Below are the code and all the weights of a small trained network. Each question names an input and a target symbol and asks about switching units off, where a switched-off unit gives its printed mean instead of its output.

import numpy as np


def w(rows, s, z=0):
    codes = np.array(rows[::2]) - 128.0
    scale = np.full(codes.shape[1], s)
    scale[-1] = z or s
    return codes * scale


def f(y):
    return np.maximum(y, 0)


def softmax(a):
    e = np.exp(a - a.max(-1, keepdims=True))
    return e / e.sum(-1, keepdims=True)


def log_softmax(a):
    a = a - a.max(-1, keepdims=True)
    return a - np.log(np.exp(a).sum(-1, keepdims=True))


def net(x, mask):
    ids = ['αβγδεζηθμξπστψω'.index(c) for c in x.split()]
    T = len(ids)
    res = E[ids] + P[:T]
    q, k, v = (res @ M[0].T for M in (Q, K, V))
    z = softmax(np.where(np.tri(T) > 0, q @ k.T / 2**0.5, -1e9)) @ v
    res = res + np.where(mask[0], z, O[0][:, -1]) @ O[0][:, :-1]
    y = f(res @ A[0][:, :-1].T + A[0][:, -1])
    res = res + np.where(mask[1:13], y, B[0][:, -1]) @ B[0][:, :-1]
    return log_softmax(res[-1] @ U[:, :-1].T + U[:, -1])


Q, K, V, O, A, B = {}, {}, {}, {}, {}, {}
E = w([
[166,172,192,199,73,95,183,168,88],'α',
[62,135,67,167,179,53,129,123,133],'β',
[197,154,183,175,140,205,75,106,75],'γ',
[121,65,153,180,125,74,147,100,150],'δ',
[102,160,89,135,198,141,94,213,135],'ε',
[169,154,144,105,107,114,68,163,120],'ζ',
[156,166,218,136,164,98,148,106,198],'η',
[138,135,84,99,116,107,164,108,157],'θ',
[166,179,185,121,164,182,86,135,91],'μ',
[124,127,145,109,98,169,86,60,116],'ξ',
[179,194,74,154,134,96,167,161,61],'π',
[150,63,88,184,128,116,3,157,63],'σ',
[107,102,163,144,142,139,143,160,119],'τ',
[129,122,62,163,88,86,117,88,78],'ψ',
[113,164,45,206,117,222,128,104,94],'ω',
],0.022)
P = w([
[152,102,131,189,127,128,110,168,103],'0',
[185,146,90,61,109,158,220,188,148],'1',
[75,240,144,150,74,123,78,148,185],'2',
[140,132,114,165,228,81,89,87,111],'3',
[193,145,88,38,110,150,243,169,112],'4',
[20,209,215,168,76,111,79,180,123],'5',
[140,135,95,159,247,77,95,58,106],'6',
],0.012)
Q[0] = w([
[121,31,98,150,116,188,104,110,145],'h0',
[172,130,2,100,102,152,172,154,97],'h0',
],0.0082)
K[0] = w([
[116,1,74,201,108,202,38,80,160],'h0',
[186,95,26,58,185,144,188,119,39],'h0',
],0.0053)
V[0] = w([
[101,173,4,199,219,182,134,177,70],'h0',
[233,5,41,252,119,182,50,98,88],'h0',
],0.0049)
O[0] = w([
[22,132,129,179,141,172,162,176,4,251],'h0',
[131,70,207,129,89,129,157,88,41,140],'h0',
],0.012,0.0025)
A[0] = w([
[140,173,131,184,102,115,156,186,178,142],'n0',
[118,211,115,161,126,65,29,151,161,138],'n1',
[142,77,167,167,154,108,83,39,147,105],'n2',
[81,51,143,179,102,84,180,130,118,252],'n3',
[160,185,149,107,95,173,172,195,143,147],'n4',
[93,178,189,81,15,126,104,152,191,131],'n5',
[168,234,124,139,135,230,126,220,103,228],'n6',
[114,165,83,91,56,89,202,134,159,142],'n7',
[107,190,183,116,23,98,112,127,123,249],'n8',
[93,158,151,155,164,169,68,131,116,178],'n9',
[131,41,92,1,135,224,173,183,184,239],'n10',
[182,194,150,118,168,134,89,98,184,117],'n11',
],0.0088,0.0041)
B[0] = w([
[127,149,83,121,109,178,137,44,33,185],'n0',
[108,80,124,113,123,145,147,93,88,219],'n1',
[2,205,153,89,121,120,73,155,97,158],'n2',
[143,96,152,182,78,84,74,120,202,201],'n3',
[79,133,160,47,111,38,43,31,150,182],'n4',
[149,81,95,168,180,170,125,218,83,179],'n5',
[163,97,169,163,208,100,104,95,182,250],'n6',
[160,140,45,115,46,205,102,196,248,161],'n7',
[167,165,105,165,133,187,18,156,102,192],'n8',
[38,102,68,153,60,167,156,170,244,194],'n9',
[67,138,233,82,117,107,211,217,27,155],'n10',
[89,164,111,100,133,113,233,135,110,188],'n11',
],0.0075,0.015)
U = w([
[191,165,108,183,167,52,135,66,143,220],'α',
[89,155,106,141,61,88,158,190,175,2],'β',
[137,150,157,119,106,235,177,117,59,109],'γ',
[106,136,174,102,138,28,73,66,217,23],'δ',
[140,158,62,189,163,138,119,212,161,116],'ε',
[182,118,125,94,163,62,53,200,118,65],'ζ',
[98,173,127,129,122,107,194,65,126,149],'η',
[191,94,63,155,69,131,174,124,144,198],'θ',
[194,68,171,147,180,168,139,74,172,105],'μ',
[89,165,85,91,84,146,32,62,203,209],'ξ',
[121,184,103,187,201,111,145,202,47,74],'π',
[80,97,166,100,114,83,141,137,111,129],'σ',
[189,31,145,153,106,115,151,139,254,122],'τ',
[174,58,78,140,116,118,143,111,66,81],'ψ',
[114,76,115,165,147,159,192,66,116,168],'ω',
],0.0096,0.005)

Each question gives the input, a string of symbols that net reads in full, and the target symbol t.
The units are the heads (2 rows each of Q, K, V and O) and the neurons (one row each of A and B). Each row of codes is followed by its name. A weight is (code - 128) times the scale printed after its matrix; where a second scale follows, it is the last column's (O, A, B and U).
mask holds one flag per unit, heads first, then neurons. A switched-off unit (its flag False) gives its mean, the last column of its rows in O or B, instead of its output. The means were averaged over made-up inputs and are rounded, as every weight is.
A unit's drop is (log p(t) with every unit on - log p(t) with that unit switched off) / (log p(t) with every unit on - log p(t) with every unit switched off).
The circuit of an input: a set's keep is (log p(t) with only the set's units on - log p(t) with every unit switched off) / (log p(t) with every unit on - log p(t) with every unit switched off). Starting from the 12 units with the biggest drops (on a tie, the unit counted first), units are removed one at a time, each time the one whose removal leaves the highest keep (on an exact tie, the one counted first), for as long as the keep stays at least 0.8.
circuit, biggest first: the units of the circuit, biggest drop first
unit that matters most: the unit with the biggest drop
top k neurons: the k neurons with the biggest drops, biggest first
drop when u is switched off: that unit's drop, to one decimal
input α δ σ η β ε, target ξ: circuit, biggest first -> [n4; n0; h0]
input ζ γ ε μ, target ε: unit that matters most -> n9
input ζ π τ ξ θ, target β: circuit, biggest first -> [n7; n10]
input σ θ α σ, target σ: top 2 neurons -> [n2; n3]
input μ τ ω τ γ σ τ, target σ: circuit, biggest first -> [h0; n6; n3]
input ξ τ θ ζ ξ, target γ: top 4 neurons -> [n10; n3; n6; n9]
input ξ ζ δ ζ θ, target β: circuit, biggest first -> [n10; n7]
input ω θ θ δ, target δ: circuit, biggest first -> [n2; n3]
input γ μ π, target ξ: top 2 neurons -> [n4; n7]
input τ θ ω ω τ, target σ: circuit, biggest first -> [n10; n4]
input τ τ σ ζ ω, target ω: top 2 neurons -> [n6; n8]
input ψ ζ σ δ, target δ: circuit, biggest first -> [n3; n2]
input μ η ζ θ ζ ξ γ, target ξ: top 2 neurons -> [n2; n9]
input β α ω π σ δ, target ξ: top neuron -> [n2]
input μ τ τ γ μ, target δ: top 3 neurons -> [n4; n6; n5]
input τ τ ζ ξ ψ ζ, target ε: top 3 neurons -> [n5; n11; n8]
input τ ζ ε γ, target ε: top 2 neurons -> [n9; n4]
input τ μ η σ ζ δ, target ξ: top 2 neurons -> [n0; n2]
input ξ δ γ π ψ ε, target ξ: top 3 neurons -> [n9; n4; n5]
input α π η τ, target η: top neuron -> [n11]
input α β μ ε γ ξ η, target η: top 2 neurons -> [n11; n6]
input ξ γ ζ η ω π, target ξ: top 2 neurons -> [n4; n5]
input ζ ζ ω α, target α: drop when h0 is switched off -> 0.0
input β ζ β ε ε, target π: drop when n10 is switched off -> 1.0
input β ω τ ζ ξ, target γ: drop when n10 is switched off -> 0.2
input α ω ω α ψ η, target ξ: drop when n11 is switched off -> -0.4
input θ ψ γ ψ σ τ, target ξ: unit that matters most -> h0
